Below are the code and all the weights of a small trained network. Each question names an input and a target symbol and asks about switching units off, where a switched-off unit gives its printed mean instead of its output.

import numpy as np


def w(rows, s, z=0):
    codes = np.array(rows[::2]) - 128.0
    scale = np.full(codes.shape[1], s)
    scale[-1] = z or s
    return codes * scale


def norm(h):
    return h / np.sqrt((h * h).mean(-1, keepdims=True) + 1e-5)


def f(y):
    return np.maximum(y, 0)


def softmax(a):
    e = np.exp(a - a.max(-1, keepdims=True))
    return e / e.sum(-1, keepdims=True)


def log_softmax(a):
    a = a - a.max(-1, keepdims=True)
    return a - np.log(np.exp(a).sum(-1, keepdims=True))


def net(x, mask):
    ids = ['βγεηθλμξπστφψ'.index(c) for c in x.split()]
    T = len(ids)
    res = E[ids] + P[:T]
    u = 0
    for l in range(2):
        q, k, v = (norm(res) @ M[l].T for M in (Q, K, V))
        z = softmax(np.where(np.tri(T) > 0, q @ k.T / 4**0.5, -1e9)) @ v
        res = res + np.where(mask[u], z, O[l][:, -1]) @ O[l][:, :-1]
        u += 1
        y = f(norm(res) @ A[l][:, :-1].T + A[l][:, -1])
        res = res + np.where(mask[u : u + 4], y, B[l][:, -1]) @ B[l][:, :-1]
        u += 4
    return log_softmax(norm(res)[-1] @ U[:, :-1].T + U[:, -1])


Q, K, V, O, A, B = {}, {}, {}, {}, {}, {}
E = w([
[114,115,126],'β',
[29,217,48],'γ',
[114,189,126],'ε',
[158,133,111],'η',
[104,202,135],'θ',
[65,150,106],'λ',
[164,126,107],'μ',
[3,57,90],'ξ',
[166,130,103],'π',
[165,130,105],'σ',
[166,130,103],'τ',
[187,99,113],'φ',
[123,144,172],'ψ',
],0.02)
P = w([
[92,55,43],'0',
[108,104,114],'1',
[154,101,2],'2',
[151,128,50],'3',
[161,123,34],'4',
[156,118,46],'5',
[158,114,47],'6',
[162,105,44],'7',
[163,100,38],'8',
[170,89,33],'9',
[167,90,27],'10',
[144,108,37],'11',
],0.0068)
Q[0] = w([
[136,128,149],'0.h1',
[209,174,139],'0.h1',
[185,173,247],'0.h1',
[179,163,158],'0.h1',
],0.013)
K[0] = w([
[167,189,116],'0.h1',
[247,129,243],'0.h1',
[152,155,180],'0.h1',
[205,187,158],'0.h1',
],0.012)
V[0] = w([
[137,28,24],'0.h1',
[214,118,243],'0.h1',
[86,108,19],'0.h1',
[232,2,203],'0.h1',
],0.007)
O[0] = w([
[121,195,157,254],'0.h1',
[134,86,63,101],'0.h1',
[208,106,255,193],'0.h1',
[148,97,72,187],'0.h1',
],0.0092,0.0048)
A[0] = w([
[211,136,124,2],'0.n1',
[239,2,142,95],'0.n2',
[59,72,119,115],'0.n3',
[208,78,178,126],'0.n4',
],0.0098,0.0048)
B[0] = w([
[152,141,100,180],'0.n1',
[8,211,177,254],'0.n2',
[138,110,83,148],'0.n3',
[169,139,88,220],'0.n4',
],0.013,0.0069)
Q[1] = w([
[135,239,2],'1.h1',
[216,184,157],'1.h1',
[95,165,40],'1.h1',
[26,195,17],'1.h1',
],0.011)
K[1] = w([
[77,157,47],'1.h1',
[142,191,137],'1.h1',
[103,108,102],'1.h1',
[56,130,3],'1.h1',
],0.015)
V[1] = w([
[166,51,109],'1.h1',
[151,139,130],'1.h1',
[111,231,101],'1.h1',
[41,255,204],'1.h1',
],0.0075)
O[1] = w([
[199,31,58,58],'1.h1',
[132,160,63,131],'1.h1',
[155,223,152,254],'1.h1',
[7,254,218,214],'1.h1',
],0.0046,0.0042)
A[1] = w([
[126,83,154,73],'1.n1',
[163,125,69,91],'1.n2',
[161,133,247,255],'1.n3',
[137,22,78,156],'1.n4',
],0.014,0.0056)
B[1] = w([
[123,45,254,129],'1.n1',
[78,30,78,170],'1.n2',
[202,4,60,254],'1.n3',
[109,214,94,179],'1.n4',
],0.0088,0.0077)
U = w([
[119,130,220,207],'β',
[69,253,122,139],'γ',
[207,75,155,223],'ε',
[115,129,128,22],'η',
[85,102,15,145],'θ',
[172,172,112,46],'λ',
[124,137,130,39],'μ',
[137,142,127,50],'ξ',
[104,135,127,2],'π',
[56,57,172,220],'σ',
[175,172,117,72],'τ',
[179,166,119,73],'φ',
[106,141,159,114],'ψ',
],0.018,0.007)

Each question gives the input, a string of symbols that net reads in full, and the target symbol t.
The units are the heads (4 rows each of Q, K, V and O) and the neurons (one row each of A and B). Each row of codes is followed by its name. A weight is (code - 128) times the scale printed after its matrix; where a second scale follows, it is the last column's (O, A, B and U).
mask holds one flag per unit, layer by layer, with each layer's heads first. A switched-off unit (its flag False) gives its mean, the last column of its rows in O or B, instead of its output. The means were averaged over made-up inputs and are rounded, as every weight is.
A unit's drop is (log p(t) with every unit on - log p(t) with that unit switched off) / (log p(t) with every unit on - log p(t) with every unit switched off).
The circuit of an input: a set's keep is (log p(t) with only the set's units on - log p(t) with every unit switched off) / (log p(t) with every unit on - log p(t) with every unit switched off). Starting from all 10 units, units are removed one at a time, each time the one whose removal leaves the highest keep (on an exact tie, the one counted first), for as long as the keep stays at least 0.8.
units of the circuit, in order: the units of the circuit, biggest drop first
most important unit: the unit with the biggest drop
top k neurons: the k neurons with the biggest drops, biggest first
k most important neurons of layer l: the k neurons of layer l with the biggest drops, biggest first
drop of u: that unit's drop, to one decimal
input φ φ φ η ψ φ β φ ψ φ ε, target θ: 2 most important neurons of layer 0 : (0.n2; 0.n4)
input φ ψ ψ γ μ ψ φ β φ φ π τ, target γ: most important unit : 1.n3
input γ τ π φ σ λ ψ π, target θ: top 2 neurons : (0.n2; 1.n2)
input ψ ξ ψ ξ τ ψ π ε, target θ: units of the circuit, in order : (0.n2; 0.h1)
input φ φ φ β ε β ψ σ, target θ: units of the circuit, in order : (0.h1; 1.h1; 1.n2)
input η β η, target ε: 2 most important neurons of layer 1 : (1.n3; 1.n4)
input φ ψ σ μ, target θ: units of the circuit, in order : (0.h1; 1.h1; 0.n2; 1.n2)
input σ ψ η φ φ τ ε ψ η, target θ: units of the circuit, in order : (0.h1; 1.h1; 1.n2)
input ψ φ ξ ψ θ, target θ: units of the circuit, in order : (0.n2; 0.h1)
input η η θ β ψ τ, target θ: units of the circuit, in order : (0.h1; 1.h1; 0.n2; 1.n2)
input η σ ψ φ φ ψ π, target θ: 2 most important neurons of layer 1 : (1.n2; 1.n3)
input ψ σ φ λ γ σ φ ψ λ, target β: top 2 neurons : (1.n3; 0.n2)
input φ γ ψ ψ φ η π, target γ: top 2 neurons : (1.n3; 0.n3)
input π π φ ξ λ φ φ φ η, target γ: most important unit : 1.h1
input φ γ ψ σ, target θ: top 2 neurons : (0.n2; 1.n2)
input ψ ψ φ π ψ φ λ β λ, target β: units of the circuit, in order : (0.h1; 1.n3)
input φ ψ λ ψ φ π γ φ π φ σ, target γ: top 2 neurons : (1.n3; 0.n2)
input ψ η π μ η ψ η, target θ: top 2 neurons : (0.n2; 1.n2)
input ψ φ θ ξ ψ φ ψ τ, target θ: top 2 neurons : (1.n2; 0.n2)
input ξ β φ φ φ ε σ, target γ: most important unit : 1.h1
input η φ φ, target γ: drop of 0.h1 : 0.0
input β ξ μ σ φ β, target ε: drop of 0.h1 : 1.1
